Here is a tiny trained network, its code and every weight. The questions are about switching its units off for an input and a class, where a switched-off unit gives its printed mean instead of its output.

import numpy as np


def w(rows, s, z=0):
    codes = np.array(rows[::2]) - 128.0
    scale = np.full(codes.shape[1], s)
    scale[-1] = z or s
    return codes * scale


def f(y):
    return y / 2 * (1 + np.tanh(0.7978845608 * (y + 0.044715 * y**3)))


def log_softmax(a):
    a = a - a.max(-1, keepdims=True)
    return a - np.log(np.exp(a).sum(-1, keepdims=True))


def net(x, mask):
    res = np.array(x, float).reshape(1, 2) / 4 @ E
    y = f(res @ A[0][:, :-1].T + A[0][:, -1])
    res = res + np.where(mask, y, B[0][:, -1]) @ B[0][:, :-1]
    return log_softmax(res[-1] @ U[:, :-1].T + U[:, -1])


A, B = {}, {}
E = w([
[3,172,67,68,218,176,114,90,156,185],'x0',
[201,21,45,162,235,107,147,67,53,146],'x1',
],0.011)
A[0] = w([
[175,145,70,99,163,204,156,82,74,98,99],'N0',
[49,199,81,91,182,77,93,61,205,236,104],'N1',
[45,157,58,121,180,173,74,62,135,171,147],'N2',
[178,57,158,183,54,2,109,165,108,116,147],'N3',
[217,18,105,130,159,173,255,54,31,141,136],'N4',
[85,182,177,83,44,140,94,169,96,176,86],'N5',
[79,202,211,159,102,92,69,185,206,54,130],'N6',
[72,32,103,198,185,25,124,64,68,61,92],'N7',
[68,133,226,70,45,189,44,200,118,125,100],'N8',
[127,99,167,130,197,159,175,161,138,144,249],'N9',
[204,85,191,152,56,75,145,125,147,63,107],'N10',
],0.0074,0.016)
B[0] = w([
[153,135,115,4,110,213,167,115,54,130,151],'N0',
[221,101,63,160,57,126,139,131,153,221,209],'N1',
[185,81,66,188,66,93,168,141,176,140,223],'N2',
[154,161,55,240,60,144,118,87,204,137,218],'N3',
[82,170,96,129,186,129,127,174,102,154,237],'N4',
[178,153,88,119,157,181,182,152,107,155,172],'N5',
[33,153,135,108,156,133,151,153,98,173,217],'N6',
[170,147,138,141,189,180,185,119,50,230,181],'N7',
[98,157,151,123,195,146,173,115,84,172,200],'N8',
[20,120,98,150,174,33,103,178,175,70,253],'N9',
[156,86,91,159,75,99,184,116,131,195,195],'N10',
],0.011,0.015)
U = w([
[178,95,36,148,1,131,167,115,184,136,95],'0',
[82,159,118,100,219,181,178,131,48,180,115],'1',
[11,116,96,134,126,30,78,148,214,6,254],'2',
[160,89,130,78,137,211,147,100,150,93,90],'3',
[115,150,142,62,163,164,48,77,49,73,85],'4',
],0.0099,0.0078)

Each question gives the input, the list of numbers given to net, and the class t.
The units are the neurons (one row each of A and B). Each row of codes is followed by its name. A weight is (code - 128) times the scale printed after its matrix; where a second scale follows, it is the last column's (A, B and U).
mask holds one flag per neuron, in row order. A switched-off neuron (its flag False) gives its mean, the last column of its row in B, instead of its output. The means were averaged over made-up inputs and are rounded, as every weight is.
A unit's drop is (log p(t) with every unit on - log p(t) with that unit switched off) / (log p(t) with every unit on - log p(t) with every unit switched off).
The circuit of an input: a set's keep is (log p(t) with only the set's units on - log p(t) with every unit switched off) / (log p(t) with every unit on - log p(t) with every unit switched off). Starting from all 11 units, units are removed one at a time, each time the one whose removal leaves the highest keep (on an exact tie, the one counted first), for as long as the keep stays at least 0.8.
circuit, biggest first: the units of the circuit, biggest drop first
k most important neurons: the k neurons with the biggest drops, biggest first
drop of u: that unit's drop, to one decimal
input [4,-3], class 0: 2 most important neurons	N1; N2
input [-2,4], class 1: 3 most important neurons	N7; N2; N4
input [5,-5], class 0: circuit, biggest first	N1
input [1,-4], class 1: 2 most important neurons	N3; N8
input [-4,-5], class 1: 4 most important neurons	N6; N2; N8; N1
input [-3,-2], class 2: 2 most important neurons	N1; N2
input [5,-8], class 1: 2 most important neurons	N8; N6
input [3,-5], class 1: drop of N3	0.2
input [4,1], class 0: drop of N2	0.7
input [3,-3], class 2: drop of N10	0.5
input [5,2], class 0: 2 most important neurons	N1; N2
